In the rows, 128 means zero.
Rows, each with its class:
[105 158 237 136 133 129 133 131 179 122 126 133 139 111 125 115 134 130
 109 150 109 126 126 130 125 109 133 141 152 152  76 140 103 115 126 123
 114 125 119  96 118 127 157 133 150 128 104 136 131 125 119 105 124  94
 127  93 140 122 123 137  97 129 126 124 135 130 125 111 128 126 167 157
 127  91 118 138 121 125 123 127 123 132 119 126 145 154 157 135 127 128
 125 127 130 130 151 124 129 119 125 125 145 123 126 137 120 159 107 149
 129 125 124 125 122 125 108 122 142 131 108 126 134 116 114 119 125 135
 127 137 121 131 132 132 125 143 126 153 117  95 122 119 149 133 145 142
 109 123 139 122 127 122 115 121 122 130 129 134 129 135 123 135 130 118
 121 122 135 124 140 120 123 137 128 125 130 117 150 119 147 113 121 131
 206 117 131 100 127 121 145 129 119 136 126 118 123] : <23>
[ 94 142 205 142 133 125 136 144 180 113 114 135 145 104 131 123 136 131
 114 144 125 126 130 134 130 114 136 147 169 138  92 137  94 110 129 130
 109 111 120 107 126 127 137 115 167 134 127 137 133 120 119  90 124  98
 132 104 151 118 130 140 122 129 126 126 135 149 129 116 126 126 158 179
 129  88 111 133 118 118 127 113 118 144 106 134 134 152 156 136 129 126
 119 121 138 118 147 128 134 116 121 138 153 130 125 131 122 168 104 155
 128 130 119 142 137 132 112 128 148 132 114 130 129 120 108 120 117 127
 134 130 120 136 150 137 123 163 126 138 121  92 120 121 143 136 136 135
 117 127 130 120 119 127 106 123 120 133 136 129 132 142 123 133 125 126
 125 120 148 131 143 129 114 136 128 139 130 109 154 140 139  94 124 130
 214 106 125 114 124 122 142 125 119 137 128 109 122] : <23>
[100 153 223 140 143 126 132 113 174 115 116 139 139 109 128 119 127 128
 119 147 129 120 127 131 112 109 135 134 164 135  73 141  90 100 121 129
 105 126 121  99 122 130 144 128 174 136 140 125 128 117 129 106 124  91
 128  95 146 120 145 139 124 132 125 128 121 134 133 128 130 132 170 209
 134  93 115 129 121 117 126 111 123 135 103 137 144 165 153 130 124 131
 123 134 133 123 149 111 133 119 125 136 161 116 138 128 134 168 121 155
 122 125 129 139 142 138 111 121 133 134  96 129 134 112 108 117 125 133
 129 132 132 131 143 143 128 158 128 132 114  91 124 130 143 117 134 142
 111 127 126 121 117 129 118 124 135 131 135 134 128 138 123 133 134 118
 118 110 115 114 144 116 124 142 126 125 126 121 160 139 134 102 115 126
 180 115 130  98 132 123 143 132 117 128 136 136 119] : <23>
[106 141 200 132 153 138 136 113 166 130 120 146 125 100 125 116 123 137
 110 136 122 137 126 129 114  98 136 141 148 135  67 140 101 113 108 114
  85 124 114  80 126 129 147 134 175 132 148 135 132 122 121 108 113 113
 123  91 148 112 156 140 118 120 125 127 143 123 135 116 138 139 173 214
 131  91 116 133 115 113 122 121 120 126 111 124 122 154 138 140 121 127
 126 144 128 122 150 116 135 113 119 141 145 118 149 149 118 149 127 146
 125 123 124 167 142 147 107 134 128 128  87 127 133 120 108 118 118 141
 130 126 125 132 144 152 128 150 125 136 116  87 124 117 147 120 122 168
 113 128 130 116 123 129  93 123 128 133 122 122 123 141 122 133 147 116
 139 107 117 125 144 113 115 143 128 124 128 130 162 135 144  80 114 129
 180 115 123  75 131 119 138 128 114 129 141 144 122] : <23>
[105 165 208 144 148 132 132 100 167 112 112 146 139 106 129 118 117 128
 114 148 118 132 123 126 108 104 134 128 160 132  41 133  99  97 104 126
 103 137 120 102 124 131 143 128 185 137 156 122 128 124 138 106 123  85
 127  99 146 119 155 141 133 126 125 133 112 129 124 134 132 136 166 219
 133 104 115 132 119 111 126 115 123 138 106 133 141 176 167 127 115 136
 125 145 132 122 150 107 130 121 125 137 162 115 143 140 138 161 132 150
 122 125 122 163 141 143 107 119 130 135  98 127 125 107 105 126 129 139
 123 119 126 130 138 141 133 167 124 112 116  87 132 139 145 110 125 138
 104 129 130 121 118 129 119 122 138 135 130 144 132 132 119 133 138 126
 119 108 108 111 145 112 123 141 127 124 138 127 165 138 128  90 107 123
 160 116 134  98 129 130 138 129 119 129 137 153 121] : <23>
[108 179 196 137 152 131 137  99 160 114 101 136 142 112 117 118 110 125
 125 150 113 115 125 129 112 120 134 137 169 146  60 142  96  84  90 149
 102 159 121 104 125 134 155 127 171 137 123 119 131 104 127 107 113  68
 122  92 152 120 138 155  96 130 121 130 111 126 135 114 122 138 179 217
 136  91 123 127 128 110 138 112 121 128  82 136 168 203 160 135 114 129
 134 138 131 120 147 105 124 123 122 149 138 109 163 137 129 154 106 156
 116 130 145 128 121 135 105 110 134 134 100 130 135 107 108 139 121 141
 127 133 131 129 133 133 127 144 117 170 115  88 121 131 141 110 126 156
 116 126 120 117 131 131 141 124 149 129 125 109 127 141 122 142 132 113
 117 119 120 103 138 108 136 142 125 117 132 124 172 137 139  94 106 122
 234 113 142  98 155 134 136 138 128 130 141 138 111] : <23>
[112 155 164 137 149 122 132  97 163 111 107 140 139 113 126 117 115 126
 122 143 119 123 122 127 108 118 134 131 137 129  54 139 100 102  96 134
 113 144 116 116 143 136 146 125 176 138 145 119 125 110 139 114 122  84
 125 108 155 118 153 146 128 129 122 134 114 126 129 132 126 134 151 210
 137 103 125 129 123 117 128 112 121 143 100 127 153 178 163 124 116 132
 131 140 134 124 139 106 129 123 121 142 133 122 149 141 138 150 131 145
 123 130 136 161 133 142 111 118 126 131 103 122 130 102 110 128 131 132
 126 124 126 125 132 132 142 151 125 128 116  95 113 135 130 109 120 137
 118 130 126 120 120 130 133 122 143 132 129 130 128 129 120 133 137 122
 121 118 112 108 138 114 128 144 125 122 127 123 166 147 121 112 105 126
 163 117 139  95 140 131 139 130 118 132 137 150 120] : <23>
[111 139 124 147 146 117 135 128 142 107 111 135 143 121 134 133 114 130
 126 134 135 122 125 128 120 126 132 138 175 117  98 129 113  95 115 147
 113 137 131 138 139 127 127 117 162 139 162 115 128 122 137 102 133  92
 141 123 149 119 147 142 155 129 121 135 101 150 128 134 120 130 146 202
 131 112 118 127 126 113 143 114 124 149 101 135 130 169 161 128 123 128
 126 132 135 121 127 121 126 124 127 148 151 128 144 133 138 155 120 135
 124 133 128 164 145 141 113 127 132 132 125 130 126 118 122 130 123 124
 131 117 132 131 147 142 129 156 122  98 122 110 131 143 127 111  35 120
 124 131 117 121 117 131 123 130 143 137 133 134 134 131 121 130 120 131
 123 114 130 115 142 125 121 132 127 126 123 120 156 159 112  77 131 122
 170 122 132 145 139 130 130 124 130 126 130 133 121] : <23>
[ 91 130 187 141 155 126 133 124 177 110 116 145 138  98 138 120 131 132
 105 146 129 140 126 131 122 100 141 144 172 129  44 139  87 108 113 123
  94 102 116  93 122 127 139 131 199 139 158 133 126 125 126  91 125 108
 141 106 157 111 152 134 147 125 128 128 147 142 131 124 134 130 159 220
 129  95 105 136 111 113 119 119 116 151 105 125 123 157 156 137 119 134
 119 139 144 119 148 122 137 115 119 146 154 127 139 149 131 162 122 148
 134 127 115 179 149 144 108 136 139 131 110 129 127 110 101 121 127 133
 131 114 124 135 153 149 139 173 132  83 116  81 126 127 148 122 121 140
 116 128 128 118 109 129  81 118 122 139 131 139 127 143 120 128 138 122
 133 105 135 132 149 125 102 142 124 128 128 108 166 153 128  78 116 132
 169 112 125  86 122 122 140 125 117 134 133 134 119] : <23>
[117 178 159 147 143 118 144 126 124 112 103 114 152 118 120 147 118 126
 147 127 130  76 136 135 117 158 134 154 198 128 200 131 107  82 122 173
 120 169 136 151 143 136 140 109 126 130 114 105 117  98 131 113 131  62
 124  99 134 126 115 154  88 135 118 138  60 140 146 116 108 137 174 196
 135  92 130 123 143 118 163 113 136 113  74 157 177 191 141 142 124 124
 136 103 139 123 126 117 106 124 134 152 151 121 157 108 141 159  91 157
 120 134 163  87 122 128 114 111 140 144 115 141 124 123 142 131 109 125
 138 146 126 139 133 133 119 143 105 208 120 123 127 144 116 117 133 135
 133 130 107 120 138 129 191 133 167 127 133  84 130 139 121 140  98 137
 100 130 129  92 125 122 145 123 122 114 137 127 155 150 133  91 122 119
 252 120 141 181 169 133 134 157 140 121 130 110 116] : <17>
[104 134 178 127 159 142 130 106 158 134 124 150 113 102 119 110 124 134
 113 124 131 132 128 134 118 102 133 153 130 131  99 140  99 122 108 116
  88 118 113  83 108 138 148 134 165 128 153 139 132 118 115 107 102 124
 115  96 151 119 166 140 103 119 125 132 146 110 146 113 141 144 168 213
 129  97 115 133 111 113 121 118 121 119 101 137 136 146 117 132 118 134
 131 143 121 122 147 134 135 123 120 143 118 117 154 151 112 138 124 146
 131 119 132 164 142 147 107 135 132 127  71 135 136 119 108 116 109 135
 130 131 131 135 140 150 122 140 119 169 121  85 121 118 140 124 115 179
 123 133 128 124 125 129  93 127 130 129 126 111 119 140 124 128 151 117
 137 110 122 132 138 112 115 149 129 123 127 140 164 135 145  84 111 132
 193 115 122  62 137 118 143 131 118 128 138 131 111] : <23>
[124 181 175 133 134 132 133 108 143 122 108 137 142 128 117 116 111 127
 125 146  87 127 127 130 120 119 129 122 141 151  69 136 135 104  95 152
 122 185 120 137 137 132 152 130 128 137 123 124 133 119 125 112 121  69
 119 105 144 124 129 153  94 132 124 131  91 119 122 116 118 136 161 150
 129  99 144 126 132 119 127 119 128 139 103 127 170 189 182 129 117 127
 141 135 127 119 147 110 123 131 126 127 114 120 155 148 122 135 114 137
 121 130 144 121 113 127 113 114 132 132 103 131 132 109 120 131 121 130
 119 129 124 122 113 118 124 131 119 172 118 110 129 128 132 113 135 138
 116 129 127 125 141 126 156 122 150 125 113 125 124 110 122 134 128 121
 118 120 126 107 137 116 137 133 123 114 130 137 164 122 130  98 110 117
 228 124 150 127 159 135 139 131 135 125 137 142 120] : <17>
[ 98 111 133 134 160 129 132 128 150 117 119 138 120  99 132 124 123 133
 114 124 139 131 124 130 128 111 135 160 164 119 110 131  98 116 116 121
  88 107 115  97 119 133 132 129 179 135 175 132 130 120 116  98 118 127
 138 110 155 110 156 139 132 121 124 129 150 138 145 116 139 137 156 225
 128 100 108 134 108 111 136 113 113 133  95 130 115 146 118 138 123 138
 121 138 139 123 135 136 140 112 121 146 133 129 149 146 121 145 117 141
 131 122 126 181 150 146 107 138 137 125 103 132 134 119 112 121 115 132
 138 121 129 142 156 152 121 159 125 125 123  89 122 123 141 128 107 159
 132 135 120 121 118 128  79 124 125 133 128 116 122 148 121 126 138 124
 143 105 144 136 142 123 103 138 131 135 130 121 155 157 134  57 119 135
 189 116 116  92 130 120 133 123 125 130 133 122 110] : <23>
[102 141 197 139 146 122 137 128 178 107 117 129 147 108 136 126 136 121
 119 146 140 106 127 129 119 119 132 141 158 129  97 137  82 104 138 123
 121 107 124 116 125 127 129 124 172 130 133 125 126 118 136 104 131 103
 138 113 143 119 134 131 143 132 125 131 125 139 132 133 125 122 145 184
 129 101 116 133 119 123 122 120 120 138 112 139 135 151 145 126 127 123
 118 122 137 126 139 121 133 121 125 134 161 127 120 124 136 167 114 151
 128 127 124 132 138 131 120 119 141 137 116 128 131 116 114 122 132 127
 130 134 122 135 148 138 127 160 130 122 122 108 124 134 139 127 135 125
 116 126 128 123 105 131 126 124 132 132 145 136 131 143 122 125 126 129
 108 122 122 124 137 121 122 124 132 131 128 105 142 141 126 137 119 131
 152 120 125 111 121 133 141 129 115 133 126 112 123] : <23>
[110 152 131 128 141 121 137 117 137 118 115 123 135 119 118 128 118 128
 127 139 124 116 124 131 129 134 131 132 163 134  89 135 101 107 104 139
 115 132 125 106 130 133 141 125 162 131 107 118 129 114 124 114 123 104
 133 123 142 119 122 142 117 130 128 130 140 135 137 114 119 129 146 178
 133 112 122 127 126 119 142 112 120 134 102 127 145 171 133 138 127 124
 126 128 141 126 127 127 126 121 128 145 133 120 145 130 135 143 110 139
 124 130 134 124 124 132 113 109 136 133 135 126 130 116 124 127 132 132
 131 128 131 133 137 131 128 132 126 141 120 106 127 127 133 133 124 135
 129 129 120 111 128 128 132 125 133 132 129 109 127 149 125 133 131 117
 129 130 136 118 132 126 133 131 131 126 128 108 150 138 140 117 118 127
 175 124 135 109 138 126 133 131 127 129 130 119 121] : <23>
[ 93 128 154 141 157 123 137 120 166 110 108 125 141  92 131 133 133 123
 127 125 159  94 128 133 114 128 133 163 162 114 136 133  68 102 134 134
 109  93 119 122 121 134 130 119 180 136 164 122 126 104 131 100 126 102
 135 112 156 114 150 135 138 127 122 133 125 141 148 137 134 133 146 231
 131  99 110 130 118 118 132 107 117 135  85 147 137 153 118 129 129 129
 119 121 141 123 134 126 129 114 121 155 139 119 140 123 136 163 115 158
 126 124 140 146 144 141 112 123 144 134  99 132 129 116 113 123 118 128
 138 138 126 135 160 150 132 166 118 148 120  99 119 137 136 126 117 145
 127 124 117 121 106 133 128 126 144 129 148 116 130 152 120 126 129 136
 114 119 123 122 130 123 115 142 128 130 129 105 158 157 124 122 120 134
 177 112 121 102 133 125 140 134 118 134 119 112 119] : <23>
[109 147 193 157 128 115 137 162 155 103 113 129 160 122 141 135 131 129
 117 137 116 115 133 132 121 135 139 139 191 130 144 121 122 102 155 156
 119 154 132 161 150 125 125 114 124 134 152 130 134 126 133  90 144  67
 140  99 142 122 125 137 134 132 123 135  55 165 117 129 103 122 164 160
 125  93 117 128 131 119 145 124 131 149 108 146 137 159 191 134 123 127
 127 109 145 114 140 130 122 125 128 131 172 136 128 127 132 176  99 142
 125 138 126 147 139 128 115 130 146 137 121 132 124 125 124 126 111 126
 130 123 118 140 143 136 123 180 112 127 126 116 133 135 120 118 147 118
 115 125 128 122 121 130 133 125 144 133 137 141 136 112 118 140 102 145
 109 113 148  81 147 138 114 121 122 127 134 131 144 145 111  55 134 121
 246 120 131 198 138 131 135 123 127 128 124 118 122] : <17>
[106 126 115 128 169 140 125 101 159 115 106 151 120 101 127 111 114 131
 112 125 124 136 126 130 114 106 135 150 122 126  51 136 103 124  94 127
 101 125 103 119 122 131 150 131 183 141 191 132 127 118 127 102 111 112
 125 120 166 109 174 148 140 123 120 135 140 120 130 131 140 143 141 218
 131 110 120 131 109 112 120 111 113 154  97 117 117 164 142 121 117 134
 129 156 134 118 141 124 140 126 118 150  90 123 156 165 117 130 131 132
 132 129 126 192 147 151 109 129 135 121  86 132 129 109 102 123 119 134
 132 117 124 128 147 140 128 156 130 129 116  85 114 124 138 115  95 158
 130 136 125 122 118 129  97 119 136 132 123 126 117 129 119 124 129 127
 147 109 127 132 140 119 110 145 129 127 133 123 180 151 119  87 109 126
 170 113 132  65 135 122 137 120 130 137 139 147 100] : <23>
